Each row is followed by its class.
58  -64  -158  -54  -135  -34  -231  130  70  -184  44  -156  -105  -98  66  108  -60  41  23  -98  85  -173  -72  113  -31  62  57  135  -164  -67  147  -208  -35  -118  -142  -107  -92 -> fes
166  108  -552  13  -25  -99  -58  206  275  -496  -107  -77  -35  3  278  -94  -244  88  5  96  54  -111  9  -5  35  92  -27  -49  -111  -32  -107  -104  137  -101  -223  117  159 -> Zefi
-292  -81  530  13  117  49  246  -317  56  181  0  354  278  238  -214  117  26  -86  13  32  -327  230  265  -112  63  -168  -10  -498  639  303  -173  300  116  163  406  -23  108 -> Betek
-85  33  -86  69  -205  -208  207  -15  -12  280  -229  137  -135  -126  -357  -9  270  107  -143  335  44  420  82  -247  92  262  -132  326  -143  233  -142  248  -259  -208  271  287  12 -> Zirip
-59  236  422  110  213  171  552  -31  -329  596  125  10  -4  26  -155  -403  257  -43  -163  49  139  216  -158  -181  -109  -76  -79  210  -101  -104  -268  288  -359  152  135  186  -61 -> giban
-103  -303  -53  41  48  57  -363  -150  305  -528  -17  223  201  206  197  390  -270  -2  104  -92  -572  -207  293  225  132  -153  40  -781  606  249  112  -64  473  74  164  -305  112 -> Betek
-105  -201  91  -27  6  69  -207  -84  112  -235  39  99  134  111  62  246  -143  -16  79  -116  -236  -93  179  130  55  -129  71  -358  386  132  98  -87  203  78  111  -163  22 -> zusur
-241  7  557  84  104  41  386  -284  -235  567  -63  294  92  64  -370  -62  346  -25  -131  159  -170  391  140  -215  57  -18  -53  -55  307  275  -196  423  -208  107  399  183  26 -> Zirip
85  -324  -528  -178  -358  -331  -623  0  287  -512  -219  -17  -64  -95  11  498  -207  93  202  31  -112  -130  102  134  147  203  73  -107  72  206  380  -271  345  -295  -112  -181  96 -> Betek
3  -58  175  -17  -29  56  -112  -41  -107  42  106  -49  1  -23  2  55  15  -26  31  -119  38  -78  -55  80  -46  -28  50  75  -69  -36  142  -84  -24  12  -66  -124  -99 -> zusur
-255  -280  899  -46  73  230  -238  -324  -87  349  309  119  199  90  -211  313  -31  -149  157  -249  -382  -51  186  224  -24  -300  126  -580  760  229  180  95  192  240  386  -419  -177 -> fes
-67  5  148  14  126  46  191  -99  -93  214  16  101  86  104  -52  -39  38  -39  -45  54  -141  91  47  -76  12  -132  -51  -189  235  67  -96  62  1  189  182  48  62 -> Betek
71  -116  -336  -78  -140  -102  -422  86  228  -437  -15  -105  -41  -102  168  178  -269  63  156  -117  -9  -193  -28  165  24  85  50  -74  -62  -14  185  -203  221  -174  -186  -181  6 -> boba
21  -170  -168  -136  -252  -169  -476  31  -32  -180  -16  -133  -182  -182  -80  272  -36  74  147  -83  87  -111  -123  114  -9  184  59  203  -220  12  349  -218  28  -253  -143  -220  -99 -> fes
50  128  -15  63  125  93  277  80  -80  118  59  -70  12  57  62  -233  42  12  -87  14  80  17  -101  -67  -53  -66  -55  57  -112  -96  -144  49  -163  73  -69  114  19 -> Betek
211  -60  -348  -108  -166  -70  -371  157  15  -272  43  -226  -138  -155  181  100  -123  40  87  -95  151  -252  -176  192  -34  108  57  184  -251  -162  249  -273  27  -118  -257  -153  -46 -> Zefi
49  80  -226  13  9  -30  16  83  93  -205  -28  -26  -18  -3  138  -94  -119  29  -6  49  -25  -30  7  -20  19  34  -43  -61  -27  -7  -101  -14  33  -29  -77  92  100 -> fes
43  22  -259  30  -31  -146  147  -19  122  -108  -177  124  4  32  -45  -17  -10  53  -40  196  -47  154  126  -147  73  92  -73  -29  58  127  -108  119  14  -57  73  218  157 -> Kig
-236  -196  134  5  -144  -147  -19  -241  169  44  -192  274  119  106  -273  275  35  30  64  150  -294  277  296  -69  152  57  -21  -304  370  404  -3  204  117  -110  318  30  105 -> Betek
-83  -37  136  -4  -36  -21  54  -30  -37  175  -7  22  -36  -43  -159  62  97  15  -33  22  4  87  7  -57  -4  18  10  83  38  86  6  32  -120  -8  105  23  -44 -> Betek
131  28  -198  -2  -13  -35  -25  59  26  -156  -22  -54  -32  -22  117  -46  -72  36  -27  41  40  -103  -10  -18  1  12  -19  7  -74  -62  27  -73  -13  -29  -126  63  66 -> fes
51  -13  -225  65  73  0  105  14  202  -310  -85  57  95  163  203  -33  -192  32  12  65  -91  -46  139  -19  74  -52  -30  -241  122  76  -112  24  184  35  -60  91  153 -> vig
-101  21  349  -9  -51  -16  126  -135  -301  463  21  94  -85  -120  -302  5  256  12  -65  64  34  209  -61  -101  -38  78  -33  186  -70  30  31  140  -276  -17  184  48  -73 -> fes
79  50  -507  16  -81  -202  107  58  162  -186  -247  41  -58  8  -10  -51  -57  88  -22  254  21  176  44  -198  87  168  -100  10  -77  125  -143  58  78  -137  -21  239  202 -> boba
-22  -68  -138  -27  -52  -54  -68  -25  99  -142  -58  20  27  54  -6  43  -74  28  12  30  -107  18  77  31  55  18  -18  -157  148  96  -1  -13  89  -36  51  -12  48 -> Zefi
140  -1  -216  -30  -41  22  -153  101  68  -255  55  -184  -5  -8  217  -27  -148  14  62  -90  120  -177  -113  118  -26  9  24  34  -132  -104  87  -158  47  -96  -194  -91  -9 -> Zefi
64  -31  -110  -13  87  97  -110  64  96  -305  80  -78  97  82  231  7  -152  -5  13  -133  -66  -213  -21  125  -1  -122  24  -215  120  -87  0  -101  175  81  -163  -123  22 -> Zirip
66  -34  54  -55  -40  38  -185  50  -126  91  105  -137  -76  -127  23  50  15  9  37  -115  110  -139  -147  115  -80  -22  39  172  -179  -148  171  -157  -76  -3  -113  -138  -112 -> boba
26  -80  212  -65  -19  146  -226  94  -204  93  221  -210  -80  -131  52  78  36  -6  40  -229  163  -253  -217  241  -107  -45  90  247  -201  -204  246  -204  -148  23  -111  -255  -212 -> vig
114  10  -437  -65  -218  -243  -66  118  15  -29  -168  -98  -174  -157  -86  14  62  97  -16  190  197  84  -81  -120  32  229  -66  362  -329  28  88  -113  -136  -259  -65  128  57 -> Betek
129  30  -405  -18  -78  -57  -152  218  129  -308  -14  -201  -128  -73  186  -14  -180  64  45  -31  150  -175  -130  68  -9  97  3  139  -252  -116  71  -215  63  -141  -231  -58  6 -> giban
102  210  -417  63  -61  -148  328  186  76  24  -209  -40  -151  -64  -31  -250  86  105  -158  296  230  189  -42  -267  18  183  -93  364  -338  7  -255  95  -198  -126  -49  402  119 -> boba
-102  56  681  79  320  364  297  -110  -295  468  288  79  163  172  6  -155  101  -145  -96  -165  -126  -52  1  48  -121  -354  37  -252  299  -99  -140  98  -139  379  142  -87  -90 -> giban
-109  -221  -135  -101  -208  -214  -315  -120  170  -172  -137  142  19  -25  -146  348  -101  31  116  83  -211  52  228  11  129  99  26  -262  313  281  194  -68  154  -110  212  -107  90 -> fes
-105  -11  367  28  -53  24  148  -114  -178  372  1  39  -5  -13  -248  -6  228  10  -54  66  62  207  -28  -89  -2  37  -33  197  -43  98  -10  199  -201  -69  179  33  -92 -> Zirip
71  49  -189  28  -119  -147  101  6  6  66  -137  31  -98  -46  -89  -61  78  69  -4  150  137  188  -46  -141  31  175  -37  240  -186  65  -24  93  -92  -132  -15  175  40 -> Zefi
88  117  9  41  50  78  142  107  -75  61  72  -118  -55  -17  68  -182  57  25  -51  -36  170  -90  -132  29  -64  -11  4  242  -237  -165  -14  7  -142  27  -163  78  -44 -> Kig
-108  -13  74  15  -15  -119  172  -135  -56  224  -132  153  -16  12  -250  -17  129  28  -14  169  -76  282  104  -141  62  88  -67  4  127  212  -88  186  -90  -31  203  150  69 -> Zefi
14  -216  -106  -57  -3  23  -444  -44  206  -436  71  38  169  104  239  297  -281  -38  161  -146  -261  -276  137  238  76  -148  90  -496  401  86  218  -181  377  94  -5  -318  46 -> Zirip
-230  -90  759  43  57  188  146  -277  -270  503  161  180  141  67  -274  63  210  -67  -19  -92  -161  193  58  57  -19  -94  26  -117  276  128  14  256  -154  94  298  -95  -138 -> Zefi
-4  65  82  35  130  109  132  34  -49  58  64  -28  61  67  64  -126  14  -8  -59  -11  25  -34  -36  7  -16  -113  -24  -59  60  -54  -109  33  -44  114  -16  28  7 -> Zirip
47  -35  -92  15  93  82  -70  -11  110  -290  63  47  144  129  228  14  -212  -30  50  -83  -161  -132  90  68  20  -133  32  -364  256  7  -2  -48  195  152  -17  -82  96 -> zusur
-25  -103  -14  -27  -154  -130  -149  -53  -12  13  -62  23  -73  -87  -147  140  34  35  81  23  15  47  -17  36  41  140  4  138  -67  105  172  15  4  -157  77  -52  -33 -> Kig
-68  73  27  48  -63  -114  301  -53  -59  372  -163  116  -90  -53  -287  -103  253  49  -117  252  45  349  43  -252  22  110  -90  258  -58  143  -186  234  -241  -59  207  296  34 -> boba
71  158  -186  52  61  22  148  139  80  -153  7  -58  -52  -2  159  -163  -86  50  -67  43  69  -40  -45  -70  -37  4  -37  41  -122  -97  -167  -2  -49  -17  -150  139  44 -> fes
-9  -86  -30  -40  -31  24  -204  21  35  -171  62  -58  4  8  72  103  -92  15  51  -113  -74  -162  9  123  -3  -42  38  -130  59  -24  123  -139  82  -15  -87  -155  -31 -> fes
17  152  212  77  177  109  334  24  -236  319  78  -44  -22  5  -78  -278  183  -12  -125  39  114  67  -99  -74  -84  -72  -63  199  -127  -103  -146  145  -264  106  3  156  -49 -> Kig
2  110  101  8  16  -6  153  0  -161  205  32  -36  -80  -94  -88  -159  114  9  -61  25  82  87  -122  -80  -56  51  -51  209  -163  -77  -70  102  -193  -13  11  98  -42 -> fes
-123  9  217  45  -78  -70  209  -126  -115  343  -100  131  -9  -10  -284  -36  251  39  -81  170  22  309  54  -146  60  103  -65  162  -16  183  -90  253  -185  -83  211  156  -7 -> Zirip
79  124  -28  32  145  158  90  140  33  -134  150  -135  18  23  230  -171  -126  -8  -51  -124  7  -184  -101  89  -84  -127  -13  -57  -83  -212  -108  -74  -11  114  -173  -27  -9 -> Betek
-172  -336  94  -136  -98  -15  -520  -125  119  -247  48  53  142  66  -21  454  -186  -34  214  -201  -309  -122  148  275  97  -87  101  -458  468  201  275  -166  332  -28  101  -396  -42 -> Zirip
18  74  163  16  122  144  179  37  -125  175  128  -87  42  42  60  -138  53  -30  -70  -72  33  -74  -82  37  -68  -142  -12  28  -30  -145  -51  -15  -138  144  -44  0  -41 -> Betek
-20  -5  -76  34  50  10  2  -9  129  -164  -16  57  61  82  110  -23  -152  -8  17  2  -137  -29  74  9  30  -54  -19  -242  165  57  -97  37  145  47  14  0  79 -> giban
42  -124  -96  -40  -124  -46  -212  -9  88  -221  -25  -34  22  8  44  135  -86  8  65  -52  -56  -64  50  78  33  45  35  -34  8  69  119  -77  124  -77  -83  -76  9 -> zusur
12  -24  -106  -32  -146  -93  -67  24  4  -51  -62  -33  -78  -60  -40  61  42  63  25  42  86  22  -36  10  22  131  6  203  -153  27  77  -35  -27  -126  -78  23  -3 -> Zefi
8  26  -212  89  65  -46  225  -61  247  -169  -183  160  167  208  61  -90  -108  9  -48  192  -190  144  230  -177  101  -66  -70  -304  254  190  -233  172  151  23  107  246  226 -> boba
-109  -43  278  85  226  220  213  -114  93  -22  98  178  264  303  127  -16  -91  -93  -61  -54  -326  -23  226  36  28  -280  25  -539  533  110  -209  144  137  288  165  -6  79 -> giban
-4  79  -3  86  130  43  321  -61  135  0  -76  134  154  194  59  -170  -30  -11  -76  114  -125  123  166  -141  50  -104  -50  -221  222  117  -271  184  63  114  56  229  170 -> boba
-127  46  -37  42  -151  -226  212  -73  8  288  -239  182  -94  -88  -349  -32  152  72  -71  291  -21  432  97  -241  86  228  -115  143  -42  243  -174  268  -157  -157  283  264  68 -> giban
-148  -58  187  29  19  0  113  -142  -19  190  -37  152  79  52  -169  34  61  5  -13  60  -140  190  117  -75  56  -11  -37  -151  243  197  -67  140  -32  7  234  33  37 -> boba
35  -166  -357  -115  -346  -255  -418  87  69  -226  -153  -72  -232  -239  -99  295  -25  133  89  63  139  -42  -50  84  62  306  50  317  -290  73  290  -172  4  -332  -121  -66  -43 -> vig
-179  -229  311  -192  -204  -38  -429  -110  -160  181  87  -54  -61  -151  -281  341  66  7  148  -186  -35  36  -76  258  -9  94  73  64  57  49  324  -141  -50  -177  134  -341  -198 -> Zefi
-64  -124  297  -10  137  191  -214  -48  -40  -47  201  -14  92  89  106  115  -121  -53  83  -249  -114  -241  -14  195  -59  -211  97  -313  253  -35  116  -133  137  156  -84  -293  -80 -> giban
-70  50  420  0  -23  155  74  27  -323  424  162  -109  -124  -145  -163  -41  270  10  -96  -95  187  24  -202  47  -97  7  24  405  -240  -164  57  43  -323  8  16  -61  -229 -> Zirip
-24  -224  29  -112  -91  14  -530  -1  68  -309  125  -78  41  -85  106  334  -238  -13  201  -246  -74  -259  -15  292  -6  -11  121  -199  98  -5  307  -226  232  -45  -116  -376  -93 -> vig
-50  -16  134  58  54  22  153  -72  51  29  -49  96  80  104  -75  -14  42  -7  -50  63  -112  82  136  -46  22  -56  -25  -115  153  125  -125  153  17  52  94  110  48 -> Kig
96  85  -195  28  67  37  94  87  -11  -154  9  -72  -2  29  153  -147  -78  26  -26  -2  61  -54  -90  -34  -28  -5  -28  17  -119  -101  -65  -27  25  33  -127  63  56 -> zusur
140  69  -345  65  47  -45  182  67  173  -269  -115  9  68  144  166  -134  -96  26  -42  149  -12  -8  99  -94  45  -15  -61  -81  -1  31  -146  64  99  -1  -92  213  179 -> Kig
3  -127  -50  -69  22  86  -377  78  137  -359  127  -110  62  13  240  181  -270  -30  134  -217  -100  -333  -5  291  -21  -121  91  -267  127  -62  150  -248  218  63  -151  -290  -36 -> vig
127  -46  -595  -90  -287  -241  -297  136  95  -344  -173  -110  -168  -182  67  125  -108  140  60  112  159  -35  -72  -2  66  286  -15  257  -341  -7  213  -200  32  -320  -155  22  66 -> zusur
-205  -181  175  -11  -177  -186  -34  -226  18  214  -183  224  8  -16  -372  236  137  35  47  163  -152  292  204  -69  119  140  -15  -65  187  363  68  179  -25  -131  274  37  28 -> vig
105  -14  -177  -7  103  108  -186  104  231  -513  128  -75  117  107  391  11  -345  -33  63  -176  -143  -354  43  187  -14  -169  57  -404  199  -97  -15  -170  278  114  -208  -150  64 -> fes
-45  -65  133  -47  2  66  -138  -39  -101  61  85  -47  36  -32  -9  65  4  7  47  -110  -4  -60  -89  97  -34  -28  27  -21  -6  -38  108  -49  3  2  -15  -143  -57 -> boba
-258  -172  732  -23  189  214  16  -314  -103  290  182  264  294  202  -117  194  18  -117  55  -102  -346  2  236  110  -2  -337  66  -598  723  228  -1  99  99  312  325  -204  28 -> vig
